Here is a tiny trained network, its code and every weight. The questions are about switching its units off for an input and a target symbol, where a switched-off unit gives its printed mean instead of its output.

import numpy as np


def w(rows, s, z=0):
    codes = np.array(rows[::2]) - 128.0
    scale = np.full(codes.shape[1], s)
    scale[-1] = z or s
    return codes * scale


def f(y):
    return y / 2 * (1 + np.tanh(0.7978845608 * (y + 0.044715 * y**3)))


def softmax(a):
    e = np.exp(a - a.max(-1, keepdims=True))
    return e / e.sum(-1, keepdims=True)


def log_softmax(a):
    a = a - a.max(-1, keepdims=True)
    return a - np.log(np.exp(a).sum(-1, keepdims=True))


def net(x, mask):
    ids = ['αγζησφψω'.index(c) for c in x.split()]
    T = len(ids)
    res = E[ids] + P[:T]
    r = res
    for j in range(2):
        rows = slice(2 * j, 2 * j + 2)
        q, k, v = (r @ M[0][rows].T for M in (Q, K, V))
        z = softmax(np.where(np.tri(T) > 0, q @ k.T / 2**0.5, -1e9)) @ v
        o = O[0][rows]
        res = res + np.where(mask[j], z, o[:, -1]) @ o[:, :-1]
    y = f(res @ A[0][:, :-1].T + A[0][:, -1])
    res = res + np.where(mask[2:26], y, B[0][:, -1]) @ B[0][:, :-1]
    return log_softmax(res[-1] @ U[:, :-1].T + U[:, -1])


Q, K, V, O, A, B = {}, {}, {}, {}, {}, {}
E = w([
[73,19,88,103,177,175,150,104],'α',
[136,145,97,97,85,113,108,110],'γ',
[115,156,94,100,67,138,109,88],'ζ',
[127,78,113,60,202,177,51,63],'η',
[99,174,122,106,82,135,100,102],'σ',
[92,6,198,163,117,172,90,111],'φ',
[55,72,109,130,209,160,165,124],'ψ',
[156,136,98,98,100,88,116,121],'ω',
],0.015)
P = w([
[180,125,63,169,97,201,84,169],'0',
[110,102,70,125,107,127,65,142],'1',
[164,139,149,56,106,179,109,189],'2',
[108,123,147,36,119,108,95,162],'3',
[182,173,117,182,174,190,147,81],'4',
[116,100,126,96,148,90,168,61],'5',
[124,143,108,162,196,124,146,8],'6',
[115,146,143,68,177,110,157,119],'7',
],0.014)
Q[0] = w([
[61,103,82,48,151,163,78,149],'h1',
[105,150,3,99,144,159,113,110],'h1',
[58,21,151,61,150,113,185,78],'h2',
[134,172,99,1,94,130,112,205],'h2',
],0.076)
K[0] = w([
[138,158,100,186,193,119,202,73],'h1',
[119,187,114,69,185,116,252,119],'h1',
[158,126,227,41,75,229,208,210],'h2',
[227,199,94,218,156,255,184,109],'h2',
],0.071)
V[0] = w([
[140,82,137,177,113,113,120,132],'h1',
[130,151,101,87,144,109,161,135],'h1',
[245,82,63,87,188,43,142,122],'h2',
[100,133,160,163,251,115,61,226],'h2',
],0.02)
O[0] = w([
[114,193,148,184,149,172,154,81,124],'h1',
[150,81,80,157,110,109,110,122,83],'h1',
[111,85,210,84,2,124,211,96,1],'h2',
[99,174,64,34,102,170,231,181,115],'h2',
],0.0064,0.0071)
A[0] = w([
[139,141,112,146,141,133,143,161,106],'n1',
[148,106,140,102,128,132,142,148,75],'n2',
[85,112,148,157,99,162,155,172,91],'n3',
[142,84,93,112,94,178,90,117,11],'n4',
[96,195,161,135,163,78,154,142,41],'n5',
[121,176,149,108,141,93,133,104,108],'n6',
[127,116,137,126,170,138,139,108,52],'n7',
[116,154,148,202,109,128,141,212,61],'n8',
[128,103,128,136,130,144,136,158,129],'n9',
[174,188,155,144,54,65,88,89,31],'n10',
[108,118,139,104,151,115,113,136,68],'n11',
[98,215,83,143,71,66,190,176,64],'n12',
[122,159,117,151,62,89,185,161,53],'n13',
[147,236,83,129,112,55,115,132,73],'n14',
[156,190,134,154,26,52,140,112,138],'n15',
[140,178,138,159,9,62,168,129,38],'n16',
[67,156,193,138,186,110,167,162,63],'n17',
[131,253,82,118,72,59,144,138,119],'n18',
[114,97,143,142,119,130,148,140,129],'n19',
[132,105,166,137,135,139,125,155,114],'n20',
[153,139,135,85,145,140,115,96,68],'n21',
[128,35,119,197,112,173,135,221,43],'n22',
[139,223,115,148,41,42,167,143,159],'n23',
[172,193,120,151,121,63,88,125,3],'n24',
],0.019,0.015)
B[0] = w([
[136,92,137,137,101,115,133,124,169],'n1',
[127,130,98,145,121,101,150,139,128],'n2',
[136,103,120,131,132,113,82,133,160],'n3',
[112,144,149,115,153,120,123,97,152],'n4',
[145,88,106,138,117,81,145,156,127],'n5',
[150,101,108,126,115,126,113,144,139],'n6',
[133,135,143,113,104,136,154,183,173],'n7',
[143,80,109,114,118,107,131,156,127],'n8',
[123,106,159,172,125,119,79,119,159],'n9',
[195,132,56,200,141,129,173,90,228],'n10',
[148,136,132,162,118,164,168,103,142],'n11',
[202,207,192,131,249,113,153,110,195],'n12',
[175,121,99,101,173,55,46,184,143],'n13',
[191,110,179,112,158,206,146,122,227],'n14',
[171,165,189,39,90,116,91,188,223],'n15',
[93,3,141,171,210,85,179,28,168],'n16',
[122,172,138,136,131,124,154,100,195],'n17',
[67,105,83,167,71,43,135,168,253],'n18',
[145,160,104,155,159,145,134,170,148],'n19',
[115,107,76,94,136,133,138,114,154],'n20',
[125,140,146,129,99,115,114,77,146],'n21',
[158,108,111,130,90,107,187,159,183],'n22',
[87,128,131,131,48,206,144,84,219],'n23',
[46,141,118,106,96,81,130,91,211],'n24',
],0.029,0.0053)
U = w([
[114,87,108,129,123,38,155,74,44],'α',
[149,54,165,94,124,98,196,70,22],'γ',
[120,1,111,116,169,89,162,187,231],'ζ',
[99,109,180,55,205,130,116,78,253],'η',
[120,133,183,107,162,76,238,120,104],'σ',
[199,123,140,55,127,53,128,123,81],'φ',
[106,93,141,76,70,97,163,104,63],'ψ',
[118,71,173,69,143,11,154,108,52],'ω',
],0.0035,0.0066)

Each question gives the input, a string of symbols that net reads in full, and the target symbol t.
The units are the heads (2 rows each of Q, K, V and O) and the neurons (one row each of A and B). Each row of codes is followed by its name. A weight is (code - 128) times the scale printed after its matrix; where a second scale follows, it is the last column's (O, A, B and U).
mask holds one flag per unit, heads first, then neurons. A switched-off unit (its flag False) gives its mean, the last column of its rows in O or B, instead of its output. The means were averaged over made-up inputs and are rounded, as every weight is.
A unit's drop is (log p(t) with every unit on - log p(t) with that unit switched off) / (log p(t) with every unit on - log p(t) with every unit switched off).
The circuit of an input: a set's keep is (log p(t) with only the set's units on - log p(t) with every unit switched off) / (log p(t) with every unit on - log p(t) with every unit switched off). Starting from the 12 units with the biggest drops (on a tie, the unit counted first), units are removed one at a time, each time the one whose removal leaves the highest keep (on an exact tie, the one counted first), for as long as the keep stays at least 0.8.
circuit, biggest first: the units of the circuit, biggest drop first
unit that matters most: the unit with the biggest drop
k most important neurons: the k neurons with the biggest drops, biggest first
which heads matter: for each layer, one digit per head in row order, 1 if its drop is at least 0.15 and else 0, layers parted by /
drop of u: that unit's drop, to one decimal
input ω φ φ, target η: which heads matter -> 10
input ζ γ σ γ, target α: circuit, biggest first -> h2, n10, n24
input φ φ φ ζ φ φ, target σ: circuit, biggest first -> h1, n17
input φ φ ζ, target ζ: 2 most important neurons -> n18, n12
input φ ψ φ η γ φ ω φ, target σ: circuit, biggest first -> n17, h1
input ζ σ ζ φ σ φ η ψ, target ζ: unit that matters most -> h1
input ω α ζ ζ, target γ: circuit, biggest first -> h2, n16, n23
input ω φ α γ, target γ: 2 most important neurons -> n16, n10
input σ η σ, target η: which heads matter -> 01
input φ ψ σ γ, target ζ: circuit, biggest first -> n18, h2, n14
input σ σ φ α η σ φ γ, target ω: circuit, biggest first -> h2, n16, n18, n15
input η φ η σ, target ω: 2 most important neurons -> n18, n16
input ψ γ η φ σ φ φ γ, target η: circuit, biggest first -> h2, n18, n14
input ψ φ ζ γ, target σ: 4 most important neurons -> n12, n18, n14, n23
input γ σ α ψ ω, target η: unit that matters most -> h2
input ψ φ ω, target σ: 4 most important neurons -> n12, n18, n14, n23
input φ γ η η γ ζ, target ω: circuit, biggest first -> h2, n16, n15, n13
input α γ γ, target ψ: 2 most important neurons -> n23, n18
input γ ψ ψ ζ ψ ζ α ζ, target σ: 4 most important neurons -> n12, n18, n14, n23
input η φ ζ, target ω: unit that matters most -> h2
input γ ψ ζ, target φ: 2 most important neurons -> n15, n10
input γ ω ω φ σ, target γ: 2 most important neurons -> n16, n10
input η ω η φ, target ζ: 2 most important neurons -> n3, n19
input η ψ η ψ γ γ φ ζ, target φ: drop of n15 -> 0.6
input σ ζ α γ ζ, target α: drop of h2 -> 1.3
input σ φ ω ψ γ ζ γ, target σ: drop of n18 -> 0.7
input σ φ ζ, target η: drop of n18 -> 0.3
